Below is a small trained network, with its code and all its weights. Each question gives an input and a target symbol and asks what happens when units are switched off, that is, made to give their printed mean instead of their output.

import numpy as np


def w(rows, s, z=0):
    codes = np.array(rows[::2]) - 128.0
    scale = np.full(codes.shape[1], s)
    scale[-1] = z or s
    return codes * scale


def norm(h):
    return h / np.sqrt((h * h).mean(-1, keepdims=True) + 1e-5)


def f(y):
    return y / 2 * (1 + np.tanh(0.7978845608 * (y + 0.044715 * y**3)))


def softmax(a):
    e = np.exp(a - a.max(-1, keepdims=True))
    return e / e.sum(-1, keepdims=True)


def log_softmax(a):
    a = a - a.max(-1, keepdims=True)
    return a - np.log(np.exp(a).sum(-1, keepdims=True))


def net(x, mask):
    ids = ['αβγελστ'.index(c) for c in x.split()]
    T = len(ids)
    res = E[ids] + P[:T]
    r = norm(res)
    for j in range(3):
        rows = slice(4 * j, 4 * j + 4)
        q, k, v = (r @ M[0][rows].T for M in (Q, K, V))
        z = softmax(np.where(np.tri(T) > 0, q @ k.T / 4**0.5, -1e9)) @ v
        o = O[0][rows]
        res = res + np.where(mask[j], z, o[:, -1]) @ o[:, :-1]
    y = f(norm(res) @ A[0][:, :-1].T + A[0][:, -1])
    res = res + np.where(mask[3:7], y, B[0][:, -1]) @ B[0][:, :-1]
    return log_softmax(norm(res)[-1] @ U[:, :-1].T + U[:, -1])


Q, K, V, O, A, B = {}, {}, {}, {}, {}, {}
E = w([
[143,137,135,75,143,100,82,167,125,91,61,125],'α',
[113,169,128,161,153,62,152,100,137,85,104,137],'β',
[183,196,136,136,144,152,124,129,136,170,90,109],'γ',
[80,64,9,170,137,109,107,216,185,182,190,62],'ε',
[123,110,93,117,91,152,133,62,99,65,119,109],'λ',
[134,118,181,135,157,101,167,168,104,142,157,191],'σ',
[156,132,136,151,110,122,70,112,83,136,87,169],'τ',
],0.016)
P = w([
[110,149,134,140,144,164,164,132,71,95,87,114],'0',
[187,168,142,94,66,61,175,105,50,125,138,87],'1',
[63,118,208,121,100,162,138,126,139,116,87,100],'2',
[42,177,191,129,94,137,139,147,51,143,101,99],'3',
[193,122,82,143,203,145,131,110,136,86,112,161],'4',
[93,125,214,86,53,86,113,71,173,163,138,102],'5',
[140,207,117,110,141,105,93,125,62,84,195,128],'6',
[139,77,168,160,108,177,156,139,160,114,57,97],'7',
[166,143,81,78,140,62,129,59,148,166,153,169],'8',
[83,171,146,191,127,200,96,185,110,70,128,137],'9',
[77,90,197,94,49,118,140,62,191,191,79,119],'10',
[129,73,75,116,174,127,169,175,163,135,111,193],'11',
[44,203,210,105,79,137,104,161,136,119,142,79],'12',
[121,120,129,8,159,66,108,102,183,226,125,183],'13',
],0.015)
Q[0] = w([
[78,127,68,142,65,89,88,189,157,169,208,71],'head 0',
[80,41,180,102,124,107,159,89,146,189,42,96],'head 0',
[78,93,123,189,169,173,134,171,107,137,85,76],'head 0',
[181,92,77,126,174,138,122,81,207,112,104,222],'head 0',
[100,42,225,175,64,132,202,141,123,158,59,13],'head 1',
[57,53,29,166,164,138,97,189,125,153,49,137],'head 1',
[120,111,43,205,204,187,154,177,119,63,102,172],'head 1',
[59,222,195,204,111,203,135,196,27,53,147,69],'head 1',
[92,244,133,67,158,150,75,132,56,86,191,133],'head 2',
[141,132,140,177,177,213,184,156,85,81,21,175],'head 2',
[224,137,64,53,114,53,109,68,201,142,160,246],'head 2',
[76,102,242,71,83,105,210,76,120,171,50,126],'head 2',
],0.011)
K[0] = w([
[3,105,104,181,106,164,94,240,145,136,166,79],'head 0',
[181,63,124,178,110,172,138,135,234,101,101,145],'head 0',
[183,159,46,137,164,129,111,174,80,76,205,156],'head 0',
[159,58,113,99,74,46,133,94,161,192,159,130],'head 0',
[202,60,108,198,172,174,116,164,141,70,99,140],'head 1',
[195,140,40,81,180,104,109,88,152,179,198,172],'head 1',
[197,185,82,75,137,50,93,80,67,114,174,152],'head 1',
[121,211,91,164,160,205,113,188,40,63,175,119],'head 1',
[54,149,101,154,63,156,124,198,64,117,146,80],'head 2',
[221,99,32,94,158,135,117,129,96,145,226,145],'head 2',
[79,62,145,43,62,82,128,75,215,223,119,145],'head 2',
[171,24,129,223,142,234,123,182,213,51,80,97],'head 2',
],0.011)
V[0] = w([
[147,149,205,236,132,79,174,122,90,126,135,171],'head 0',
[77,81,67,213,106,132,111,89,77,194,183,114],'head 0',
[111,241,160,193,216,167,177,150,154,107,86,28],'head 0',
[6,167,102,169,152,51,182,193,170,66,139,46],'head 0',
[127,96,126,57,85,108,20,214,84,119,33,169],'head 1',
[147,124,192,126,32,171,86,122,14,117,102,155],'head 1',
[83,61,117,192,175,112,153,148,106,96,113,221],'head 1',
[128,2,79,191,133,83,134,63,118,91,120,143],'head 1',
[184,174,135,180,81,183,120,74,133,244,139,198],'head 2',
[142,167,150,138,91,8,72,115,150,154,76,96],'head 2',
[130,79,50,66,157,188,162,233,149,192,180,113],'head 2',
[103,200,49,185,94,133,74,56,155,102,83,28],'head 2',
],0.0098)
O[0] = w([
[150,204,163,119,144,207,164,91,188,102,35,102,178],'head 0',
[128,153,185,241,119,118,78,115,247,105,145,90,91],'head 0',
[154,100,182,170,93,228,83,52,164,207,84,207,186],'head 0',
[217,144,131,114,137,174,78,132,255,123,164,254,159],'head 0',
[154,139,75,56,38,97,202,214,30,78,71,154,143],'head 1',
[85,120,121,151,97,18,176,193,112,128,144,26,178],'head 1',
[162,208,143,165,160,132,201,176,160,128,125,131,137],'head 1',
[176,211,158,189,92,92,69,196,163,101,207,200,132],'head 1',
[118,106,199,220,55,165,174,71,152,180,78,90,95],'head 2',
[168,146,187,123,70,239,97,103,155,115,126,219,172],'head 2',
[78,96,115,49,154,57,107,67,50,62,75,109,1],'head 2',
[239,52,156,138,164,79,18,163,89,111,92,87,185],'head 2',
],0.0091,0.018)
A[0] = w([
[161,163,90,146,157,48,159,222,173,84,145,135,255],'neuron 0',
[122,139,184,78,145,86,22,2,62,51,95,177,112],'neuron 1',
[148,53,41,222,229,45,26,234,170,185,217,24,69],'neuron 2',
[84,93,106,101,101,155,187,70,116,170,70,148,76],'neuron 3',
],0.0094,0.0052)
B[0] = w([
[76,76,131,155,126,126,106,121,113,184,157,102,254],'neuron 0',
[100,121,184,72,168,66,140,110,150,80,169,21,146],'neuron 1',
[67,143,78,162,169,125,44,140,190,239,249,107,252],'neuron 2',
[100,102,90,99,203,114,143,76,127,183,116,128,156],'neuron 3',
],0.014,0.0098)
U = w([
[133,135,64,92,147,96,112,156,97,131,132,225,155],'α',
[170,152,160,179,114,145,92,129,201,104,133,232,252],'β',
[118,33,179,164,176,123,133,51,125,194,122,166,2],'γ',
[120,191,229,78,174,98,89,103,128,73,197,110,133],'ε',
[100,123,35,163,189,84,64,158,207,178,177,124,129],'λ',
[57,254,108,105,172,140,174,93,186,157,160,153,18],'σ',
[128,121,204,196,85,96,155,184,155,106,132,98,133],'τ',
],0.0062,0.0028)

Each question gives the input, a string of symbols that net reads in full, and the target symbol t.
The units are the heads (4 rows each of Q, K, V and O) and the neurons (one row each of A and B). Each row of codes is followed by its name. A weight is (code - 128) times the scale printed after its matrix; where a second scale follows, it is the last column's (O, A, B and U).
mask holds one flag per unit, heads first, then neurons. A switched-off unit (its flag False) gives its mean, the last column of its rows in O or B, instead of its output. The means were averaged over made-up inputs and are rounded, as every weight is.
A unit's drop is (log p(t) with every unit on - log p(t) with that unit switched off) / (log p(t) with every unit on - log p(t) with every unit switched off).
The circuit of an input: a set's keep is (log p(t) with only the set's units on - log p(t) with every unit switched off) / (log p(t) with every unit on - log p(t) with every unit switched off). Starting from all 7 units, units are removed one at a time, each time the one whose removal leaves the highest keep (on an exact tie, the one counted first), for as long as the keep stays at least 0.8.
circuit, biggest first: the units of the circuit, biggest drop first
unit that matters most: the unit with the biggest drop
heads that matter: for each layer, one digit per head in row order, 1 if its drop is at least 0.15 and else 0, layers parted by /
drop when u is switched off: that unit's drop, to one decimal
input λ β γ γ λ τ β τ β τ λ α τ, target τ: circuit, biggest first	(head 1; neuron 2)
input β α ε λ β α, target ε: unit that matters most	head 2
input τ β β τ σ λ β λ β ε β λ λ, target ε: heads that matter	001
input τ τ τ β λ τ β β τ β β λ, target τ: heads that matter	101
input λ β α β λ β ε β λ σ γ λ β β, target γ: circuit, biggest first	(head 2; head 1)
input β τ λ γ λ ε σ, target γ: heads that matter	010
input ε β β λ β τ β β β α τ β τ, target α: heads that matter	010
input α β α β τ τ β α, target τ: circuit, biggest first	(head 0; head 1)
input β β β σ σ λ β β, target σ: heads that matter	001
input τ λ τ β β λ β β ε β λ β λ, target β: heads that matter	100
input σ τ β τ, target σ: heads that matter	001
input λ β τ, target λ: heads that matter	001
input λ σ α τ λ λ β, target τ: heads that matter	010
input τ λ β β β γ β λ α, target γ: circuit, biggest first	(head 1; head 2)
input β β λ γ β σ β λ τ α α τ β, target α: circuit, biggest first	(head 1; head 0)
input β γ α σ, target β: circuit, biggest first	(head 0)
input τ λ τ β β α, target τ: heads that matter	000
input λ β β τ β γ λ, target τ: heads that matter	010
input λ α λ α β λ β, target α: heads that matter	010
input σ γ γ, target σ: circuit, biggest first	(head 2)
input λ β γ τ β β, target γ: drop when head 1 is switched off	0.2
input β α ε β γ, target α: drop when head 1 is switched off	0.1
input τ β τ β β λ σ λ λ λ, target σ: drop when head 2 is switched off	0.6
